Here is a tiny trained network, its code and every weight. The questions are about switching its units off for an input and a class, where a switched-off unit gives its printed mean instead of its output.

import numpy as np


def w(rows, s, z=0):
    codes = np.array(rows[::2]) - 128.0
    scale = np.full(codes.shape[1], s)
    scale[-1] = z or s
    return codes * scale


def f(y):
    return y / 2 * (1 + np.tanh(0.7978845608 * (y + 0.044715 * y**3)))


def log_softmax(a):
    a = a - a.max(-1, keepdims=True)
    return a - np.log(np.exp(a).sum(-1, keepdims=True))


def net(x, mask):
    res = np.array(x, float).reshape(1, 4) / 4 @ E
    y = f(res @ A[0][:, :-1].T + A[0][:, -1])
    res = res + np.where(mask, y, B[0][:, -1]) @ B[0][:, :-1]
    return log_softmax(res[-1] @ U[:, :-1].T + U[:, -1])


A, B = {}, {}
E = w([
[215,81,112,65,114,127,153,44,146,243,143,146],'x0',
[72,32,238,86,127,134,108,180,174,72,254,93],'x1',
[135,46,49,47,74,114,81,72,34,149,76,123],'x2',
[156,116,93,186,201,80,141,160,73,137,112,2],'x3',
],0.0098)
A[0] = w([
[136,87,151,100,148,146,121,139,148,123,148,104,155],'n1',
[118,90,110,100,121,92,77,160,78,108,147,37,197],'n2',
[110,144,157,144,95,154,113,161,186,37,127,129,104],'n3',
[101,79,202,136,132,154,178,165,198,157,146,128,149],'n4',
[138,255,126,159,182,167,194,151,161,140,103,131,192],'n5',
[62,152,135,165,137,132,109,158,135,68,78,157,59],'n6',
[124,108,85,204,196,59,145,106,79,147,65,79,223],'n7',
[141,109,61,64,71,146,96,35,79,141,76,208,237],'n8',
[84,84,186,134,147,142,125,161,207,123,153,182,253],'n9',
[99,68,146,53,136,123,69,120,154,121,180,116,156],'n10',
],0.0095,0.0034)
B[0] = w([
[139,115,144,84,91,133,165,171,112,101,132,114,165],'n1',
[133,118,92,104,156,164,141,137,86,149,129,77,203],'n2',
[82,78,89,166,183,164,88,130,109,169,175,187,202],'n3',
[123,94,157,80,139,106,164,102,143,139,184,168,198],'n4',
[97,159,169,162,159,57,79,91,254,125,161,144,210],'n5',
[124,135,119,199,140,159,84,155,131,119,116,131,190],'n6',
[186,181,128,136,154,78,85,200,112,110,126,47,217],'n7',
[168,144,51,196,72,198,137,97,163,183,86,134,251],'n8',
[134,45,129,113,109,163,152,98,141,98,156,188,221],'n9',
[184,78,170,83,90,189,157,145,50,155,146,143,203],'n10',
],0.011,0.016)
U = w([
[39,137,136,168,190,154,70,145,144,96,130,173,51],'0',
[138,88,174,89,119,165,154,140,65,114,148,173,131],'1',
[113,153,164,102,180,64,171,76,191,120,138,171,86],'2',
[159,153,71,149,79,207,119,81,127,178,38,173,252],'3',
[150,157,92,114,184,131,104,187,39,116,91,1,178],'4',
[173,229,141,170,171,40,70,154,138,122,104,99,85],'5',
],0.01,0.0022)

Each question gives the input, the list of numbers given to net, and the class t.
The units are the neurons (one row each of A and B). Each row of codes is followed by its name. A weight is (code - 128) times the scale printed after its matrix; where a second scale follows, it is the last column's (A, B and U).
mask holds one flag per neuron, in row order. A switched-off neuron (its flag False) gives its mean, the last column of its row in B, instead of its output. The means were averaged over made-up inputs and are rounded, as every weight is.
A unit's drop is (log p(t) with every unit on - log p(t) with that unit switched off) / (log p(t) with every unit on - log p(t) with every unit switched off).
The circuit of an input: a set's keep is (log p(t) with only the set's units on - log p(t) with every unit switched off) / (log p(t) with every unit on - log p(t) with every unit switched off). Starting from all 10 units, units are removed one at a time, each time the one whose removal leaves the highest keep (on an exact tie, the one counted first), for as long as the keep stays at least 0.8.
units of the circuit, in order: the units of the circuit, biggest drop first
unit that matters most: the unit with the biggest drop
top k neurons: the k neurons with the biggest drops, biggest first
drop of u: that unit's drop, to one decimal
input [7,8,4,8], class 4: unit that matters most => n2
input [-1,3,-6,1], class 2: units of the circuit, in order => [n4 n5]
input [6,-6,-4,0], class 5: units of the circuit, in order => [n5 n9]
input [2,-1,7,4], class 4: top 3 neurons => [n7 n9 n2]
input [-4,-6,-3,-6], class 0: top 2 neurons => [n5 n7]
input [2,-5,3,4], class 4: top 2 neurons => [n7 n5]
input [-3,-1,-5,3], class 5: units of the circuit, in order => [n7 n5]
input [-5,6,-4,1], class 1: top 2 neurons => [n9 n4]
input [2,2,-3,3], class 2: top 2 neurons => [n10 n8]
input [-3,1,-4,7], class 5: top 2 neurons => [n5 n10]
input [-4,7,-8,-1], class 1: top 4 neurons => [n9 n4 n10 n1]
input [0,-8,-8,-3], class 5: top 2 neurons => [n9 n4]
input [-8,6,-1,3], class 1: top 2 neurons => [n5 n9]
input [1,-5,7,7], class 4: unit that matters most => n7
input [-4,-7,-8,-3], class 0: top 3 neurons => [n3 n7 n6]
input [0,-5,-7,-7], class 2: drop of n5 => 0.3
input [2,-6,-6,5], class 5: drop of n1 => 0.0
input [1,-4,4,5], class 4: drop of n7 => 0.7
input [0,-2,8,4], class 4: drop of n2 => 0.1
input [-8,5,5,-1], class 1: unit that matters most => n10
